Here is a tiny trained network, its code and every weight. The questions are about switching its units off for an input and a target symbol, where a switched-off unit gives its printed mean instead of its output.

import numpy as np


def w(rows, s, z=0):
    codes = np.array(rows[::2]) - 128.0
    scale = np.full(codes.shape[1], s)
    scale[-1] = z or s
    return codes * scale


def f(y):
    return y / 2 * (1 + np.tanh(0.7978845608 * (y + 0.044715 * y**3)))


def softmax(a):
    e = np.exp(a - a.max(-1, keepdims=True))
    return e / e.sum(-1, keepdims=True)


def log_softmax(a):
    a = a - a.max(-1, keepdims=True)
    return a - np.log(np.exp(a).sum(-1, keepdims=True))


def net(x, mask):
    ids = ['αγζθλπστψω'.index(c) for c in x.split()]
    T = len(ids)
    res = E[ids] + P[:T]
    u = 0
    for l in range(3):
        r = res
        for j in range(2):
            rows = slice(3 * j, 3 * j + 3)
            q, k, v = (r @ M[l][rows].T for M in (Q, K, V))
            z = softmax(np.where(np.tri(T) > 0, q @ k.T / 3**0.5, -1e9)) @ v
            o = O[l][rows]
            res = res + np.where(mask[u + j], z, o[:, -1]) @ o[:, :-1]
        u += 2
        y = f(res @ A[l][:, :-1].T + A[l][:, -1])
        res = res + np.where(mask[u : u + 8], y, B[l][:, -1]) @ B[l][:, :-1]
        u += 8
    return log_softmax(res[-1] @ U[:, :-1].T + U[:, -1])


Q, K, V, O, A, B = {}, {}, {}, {}, {}, {}
E = w([
[201,191,235,100],'α',
[147,105,121,117],'γ',
[49,120,124,121],'ζ',
[227,255,134,116],'θ',
[162,130,115,173],'λ',
[153,109,115,134],'π',
[134,61,122,152],'σ',
[47,128,99,82],'τ',
[210,94,101,98],'ψ',
[81,150,22,115],'ω',
],0.017)
P = w([
[84,27,190,159],'0',
[170,139,184,54],'1',
[183,144,169,80],'2',
[185,142,144,80],'3',
[177,138,119,64],'4',
[167,131,102,48],'5',
[166,125,87,35],'6',
[162,133,63,23],'7',
[165,135,31,28],'8',
[166,134,2,4],'9',
[153,120,3,18],'10',
[138,112,1,36],'11',
],0.0065)
Q[0] = w([
[124,229,134,212],'0.h1',
[188,59,114,3],'0.h1',
[186,147,9,117],'0.h1',
[245,148,132,77],'0.h2',
[178,197,155,10],'0.h2',
[30,120,60,82],'0.h2',
],0.0057)
K[0] = w([
[121,148,198,180],'0.h1',
[97,97,1,128],'0.h1',
[167,220,70,49],'0.h1',
[119,39,95,103],'0.h2',
[144,51,107,199],'0.h2',
[189,41,164,95],'0.h2',
],0.0073)
V[0] = w([
[113,159,181,175],'0.h1',
[149,180,252,1],'0.h1',
[175,108,180,192],'0.h1',
[166,172,169,130],'0.h2',
[64,76,143,174],'0.h2',
[157,79,194,16],'0.h2',
],0.0062)
O[0] = w([
[101,93,145,136,81],'0.h1',
[102,80,110,52,253],'0.h1',
[61,75,186,152,98],'0.h1',
[152,124,170,91,150],'0.h2',
[87,120,82,254,70],'0.h2',
[112,100,88,80,242],'0.h2',
],0.0063,0.0045)
A[0] = w([
[32,35,104,142,148],'0.n1',
[138,125,254,112,115],'0.n2',
[117,250,111,137,252],'0.n3',
[118,148,130,234,99],'0.n4',
[180,90,85,64,161],'0.n5',
[137,103,42,60,58],'0.n6',
[149,31,53,110,111],'0.n7',
[23,87,45,135,220],'0.n8',
],0.0081,0.0023)
B[0] = w([
[71,255,115,135,145],'0.n1',
[133,126,79,57,183],'0.n2',
[57,118,231,51,166],'0.n3',
[30,62,148,184,119],'0.n4',
[199,97,140,166,254],'0.n5',
[163,158,55,146,221],'0.n6',
[159,189,104,193,187],'0.n7',
[118,224,146,96,170],'0.n8',
],0.0076,0.0083)
Q[1] = w([
[134,124,143,171],'1.h1',
[126,33,62,98],'1.h1',
[36,44,174,183],'1.h1',
[195,138,221,127],'1.h2',
[142,1,149,170],'1.h2',
[214,105,100,184],'1.h2',
],0.0091)
K[1] = w([
[91,105,117,26],'1.h1',
[205,2,30,174],'1.h1',
[135,63,151,100],'1.h1',
[214,151,167,116],'1.h2',
[173,50,103,207],'1.h2',
[215,176,59,113],'1.h2',
],0.01)
V[1] = w([
[139,63,167,2],'1.h1',
[117,134,113,24],'1.h1',
[189,18,164,117],'1.h1',
[136,76,73,169],'1.h2',
[11,169,126,176],'1.h2',
[90,153,242,47],'1.h2',
],0.008)
O[1] = w([
[111,13,2,201,122],'1.h1',
[188,129,36,72,182],'1.h1',
[84,205,109,192,61],'1.h1',
[175,116,152,199,78],'1.h2',
[143,136,193,81,9],'1.h2',
[70,142,64,91,172],'1.h2',
],0.0077,0.012)
A[1] = w([
[126,123,118,71,99],'1.n1',
[109,67,106,4,204],'1.n2',
[210,137,47,99,109],'1.n3',
[139,181,214,168,70],'1.n4',
[88,254,169,51,1],'1.n5',
[77,62,77,133,55],'1.n6',
[94,196,111,134,151],'1.n7',
[103,213,147,78,213],'1.n8',
],0.0079,0.0071)
B[1] = w([
[112,122,130,182,173],'1.n1',
[102,142,89,163,251],'1.n2',
[50,115,172,92,223],'1.n3',
[2,68,161,121,130],'1.n4',
[150,20,104,148,178],'1.n5',
[103,106,182,168,140],'1.n6',
[156,108,135,54,135],'1.n7',
[120,126,85,81,188],'1.n8',
],0.0071,0.026)
Q[2] = w([
[152,73,141,227],'2.h1',
[198,2,117,177],'2.h1',
[22,161,110,129],'2.h1',
[182,199,100,130],'2.h2',
[114,88,73,136],'2.h2',
[227,71,168,141],'2.h2',
],0.0083)
K[2] = w([
[174,240,73,141],'2.h1',
[203,219,110,38],'2.h1',
[34,170,253,188],'2.h1',
[222,230,127,166],'2.h2',
[103,198,178,78],'2.h2',
[213,110,20,122],'2.h2',
],0.0062)
V[2] = w([
[148,216,136,68],'2.h1',
[218,200,120,122],'2.h1',
[109,74,60,146],'2.h1',
[123,150,130,171],'2.h2',
[254,173,72,121],'2.h2',
[130,149,181,117],'2.h2',
],0.0099)
O[2] = w([
[152,23,61,11,73],'2.h1',
[40,16,97,112,3],'2.h1',
[125,126,253,152,227],'2.h1',
[67,195,71,95,99],'2.h2',
[54,56,169,168,84],'2.h2',
[148,100,53,249,93],'2.h2',
],0.0062,0.025)
A[2] = w([
[86,137,63,120,58],'2.n1',
[107,113,126,47,244],'2.n2',
[167,127,49,19,38],'2.n3',
[38,1,103,52,173],'2.n4',
[64,156,109,177,164],'2.n5',
[183,185,218,169,63],'2.n6',
[45,62,175,70,75],'2.n7',
[197,103,182,186,3],'2.n8',
],0.0089,0.0065)
B[2] = w([
[133,139,140,160,142],'2.n1',
[102,139,99,99,187],'2.n2',
[121,95,119,173,223],'2.n3',
[115,109,250,166,176],'2.n4',
[170,100,161,103,147],'2.n5',
[131,72,110,130,254],'2.n6',
[73,171,135,144,149],'2.n7',
[76,148,111,129,164],'2.n8',
],0.013,0.023)
U = w([
[130,58,136,254,112],'α',
[56,191,152,175,101],'γ',
[167,149,148,157,141],'ζ',
[91,136,100,156,143],'θ',
[110,206,137,191,69],'λ',
[195,100,165,84,138],'π',
[126,123,127,107,254],'σ',
[171,203,219,169,124],'τ',
[105,209,148,84,174],'ψ',
[148,66,199,97,47],'ω',
],0.0071,0.006)

Each question gives the input, a string of symbols that net reads in full, and the target symbol t.
The units are the heads (3 rows each of Q, K, V and O) and the neurons (one row each of A and B). Each row of codes is followed by its name. A weight is (code - 128) times the scale printed after its matrix; where a second scale follows, it is the last column's (O, A, B and U).
mask holds one flag per unit, layer by layer, with each layer's heads first. A switched-off unit (its flag False) gives its mean, the last column of its rows in O or B, instead of its output. The means were averaged over made-up inputs and are rounded, as every weight is.
A unit's drop is (log p(t) with every unit on - log p(t) with that unit switched off) / (log p(t) with every unit on - log p(t) with every unit switched off).
most important unit: the unit with the biggest drop
k most important neurons: the k neurons with the biggest drops, biggest first
top k neurons in layer l: the k neurons of layer l with the biggest drops, biggest first
heads that matter: for each layer, one digit per head in row order, 1 if its drop is at least 0.15 and else 0, layers parted by /
input θ ζ ω ψ ψ ψ α α, target ψ: heads that matter => 01 / 11 / 00
input α ω ψ, target ω: heads that matter => 00 / 00 / 11
input α τ ζ θ τ γ α α τ γ, target π: top 2 neurons in layer 1 => 1.n3, 1.n2
input ζ τ λ, target π: top 2 neurons in layer 1 => 1.n5, 1.n2
input ψ θ α τ α π λ ζ, target γ: top neuron in layer 0 => 0.n2
input π γ ζ σ σ λ τ α ψ ζ α, target θ: 2 most important neurons => 1.n4, 2.n3
input γ ψ τ ψ α σ ψ θ τ α, target α: 4 most important neurons => 2.n3, 1.n3, 2.n4, 1.n2
input γ ψ θ ζ τ ζ λ θ α ψ τ, target α: top 3 neurons in layer 1 => 1.n3, 1.n5, 1.n2
input α α ψ α α ψ α γ σ γ ψ ψ, target α: heads that matter => 00 / 01 / 01
input α τ ψ α ψ π, target α: heads that matter => 00 / 11 / 01
input α π α λ ψ ψ π, target α: 2 most important neurons => 0.n5, 0.n3
input τ γ ψ τ λ α, target ω: heads that matter => 01 / 10 / 10
input γ τ ψ λ ψ θ, target α: 4 most important neurons => 2.n3, 0.n3, 2.n4, 1.n3
input ψ ω γ ω ζ ζ α σ α α θ ω, target γ: heads that matter => 11 / 01 / 11
input τ π θ ζ θ τ θ, target ω: most important unit => 2.h1
input π ω τ, target θ: 2 most important neurons => 1.n4, 2.n3
input γ α θ α λ τ σ ζ, target α: 4 most important neurons => 2.n3, 1.n3, 2.n4, 1.n2
input π α λ θ λ α α α α ω π, target ω: 4 most important neurons => 0.n6, 0.n8, 2.n4, 0.n7
input ψ θ π α ω, target γ: top 3 neurons in layer 0 => 0.n2, 0.n3, 0.n7
input τ ω τ θ ψ λ ζ τ, target ω: most important unit => 1.n5
input σ λ τ λ σ ψ ψ ζ ψ τ τ, target ζ: 2 most important neurons => 1.n4, 0.n1
input ψ α σ α α ψ σ π τ π α α, target γ: top 3 neurons in layer 0 => 0.n2, 0.n7, 0.n3
input σ ω θ, target ζ: 4 most important neurons => 1.n4, 0.n1, 0.n3, 0.n8
input λ ζ θ θ λ τ, target λ: 3 most important neurons => 1.n4, 0.n4, 2.n3
input σ τ ω ψ ψ θ π ω σ α ω, target ζ: 4 most important neurons => 1.n4, 2.n3, 0.n1, 1.n5
input θ ψ ω α ψ α τ λ π α, target ψ: heads that matter => 11 / 11 / 00
input π ζ ψ τ α θ τ γ γ γ ψ ζ, target θ: most important unit => 1.n4
